Below are the code and all the weights of a small trained network. Each question names an input and a class and asks about switching units off, where a switched-off unit gives its printed mean instead of its output.

import numpy as np


def w(rows, s, z=0):
    codes = np.array(rows[::2]) - 128.0
    scale = np.full(codes.shape[1], s)
    scale[-1] = z or s
    return codes * scale


def f(y):
    return y / 2 * (1 + np.tanh(0.7978845608 * (y + 0.044715 * y**3)))


def log_softmax(a):
    a = a - a.max(-1, keepdims=True)
    return a - np.log(np.exp(a).sum(-1, keepdims=True))


def net(x, mask):
    res = np.array(x, float).reshape(1, 2) / 4 @ E
    y = f(res @ A[0][:, :-1].T + A[0][:, -1])
    res = res + np.where(mask, y, B[0][:, -1]) @ B[0][:, :-1]
    return log_softmax(res[-1] @ U[:, :-1].T + U[:, -1])


A, B = {}, {}
E = w([
[30,30,88,3,48,137,2],'x0',
[207,20,8,191,128,240,71],'x1',
],0.0085)
A[0] = w([
[222,71,50,194,114,241,78,93],'n0',
[47,73,102,18,65,167,85,132],'n1',
[158,243,139,201,168,117,184,95],'n2',
[40,241,254,35,121,36,169,110],'n3',
[76,145,108,151,161,147,143,249],'n4',
[193,143,20,203,120,206,207,134],'n5',
[183,128,214,178,190,174,167,90],'n6',
[233,105,180,148,234,106,130,136],'n7',
[168,98,180,224,179,81,150,94],'n8',
[17,113,74,64,31,84,88,100],'n9',
[78,218,140,151,83,33,139,127],'n10',
],0.0087,0.013)
B[0] = w([
[47,87,59,48,207,149,155,240],'n0',
[161,155,177,132,33,135,154,251],'n1',
[163,185,131,106,53,159,145,208],'n2',
[21,78,130,69,171,123,135,250],'n3',
[157,27,215,232,133,17,5,240],'n4',
[89,91,133,114,66,176,123,216],'n5',
[155,179,111,91,98,141,197,175],'n6',
[137,147,176,113,48,125,110,188],'n7',
[142,186,113,106,113,144,154,170],'n8',
[140,187,149,148,43,190,151,218],'n9',
[98,91,108,112,112,163,118,188],'n10',
],0.013)
U = w([
[68,102,95,27,148,150,154,157],'0',
[188,211,149,116,27,162,155,94],'1',
[162,87,186,250,135,52,78,254],'2',
[218,180,111,147,192,116,132,64],'3',
[206,187,116,152,199,111,133,64],'4',
[208,172,139,159,214,106,127,67],'5',
[177,187,67,163,190,84,151,63],'6',
],0.011,0.0065)

Each question gives the input, the list of numbers given to net, and the class t.
The units are the neurons (one row each of A and B). Each row of codes is followed by its name. A weight is (code - 128) times the scale printed after its matrix; where a second scale follows, it is the last column's (A, B and U).
mask holds one flag per neuron, in row order. A switched-off neuron (its flag False) gives its mean, the last column of its row in B, instead of its output. The means were averaged over made-up inputs and are rounded, as every weight is.
A unit's drop is (log p(t) with every unit on - log p(t) with that unit switched off) / (log p(t) with every unit on - log p(t) with every unit switched off).
The circuit of an input: a set's keep is (log p(t) with only the set's units on - log p(t) with every unit switched off) / (log p(t) with every unit on - log p(t) with every unit switched off). Starting from all 11 units, units are removed one at a time, each time the one whose removal leaves the highest keep (on an exact tie, the one counted first), for as long as the keep stays at least 0.8.
units of the circuit, in order: the units of the circuit, biggest drop first
most important unit: the unit with the biggest drop
top k neurons: the k neurons with the biggest drops, biggest first
drop of u: that unit's drop, to one decimal
input [-4,-7], class 0: most important unit => n3
input [3,-2], class 2: units of the circuit, in order => n0, n2
input [-3,1], class 2: top 2 neurons => n9, n1
input [-3,4], class 0: top 3 neurons => n0, n1, n5
input [-6,6], class 0: top 3 neurons => n0, n1, n9
input [-2,3], class 2: top 2 neurons => n3, n10
input [4,-1], class 1: top 2 neurons => n9, n1
input [5,-3], class 1: top 3 neurons => n9, n0, n1
input [-3,0], class 2: top 3 neurons => n9, n1, n4
input [-8,-8], class 0: top 2 neurons => n3, n1
input [4,-3], class 1: top 3 neurons => n0, n9, n1
input [6,5], class 1: top 2 neurons => n1, n3
input [7,-4], class 1: top 2 neurons => n9, n1
input [3,2], class 2: most important unit => n2
input [-5,6], class 0: drop of n0 => 2.6
input [-2,-1], class 2: drop of n0 => 0.0
input [5,-2], class 1: drop of n9 => 0.1
input [-7,8], class 0: drop of n0 => 3.7
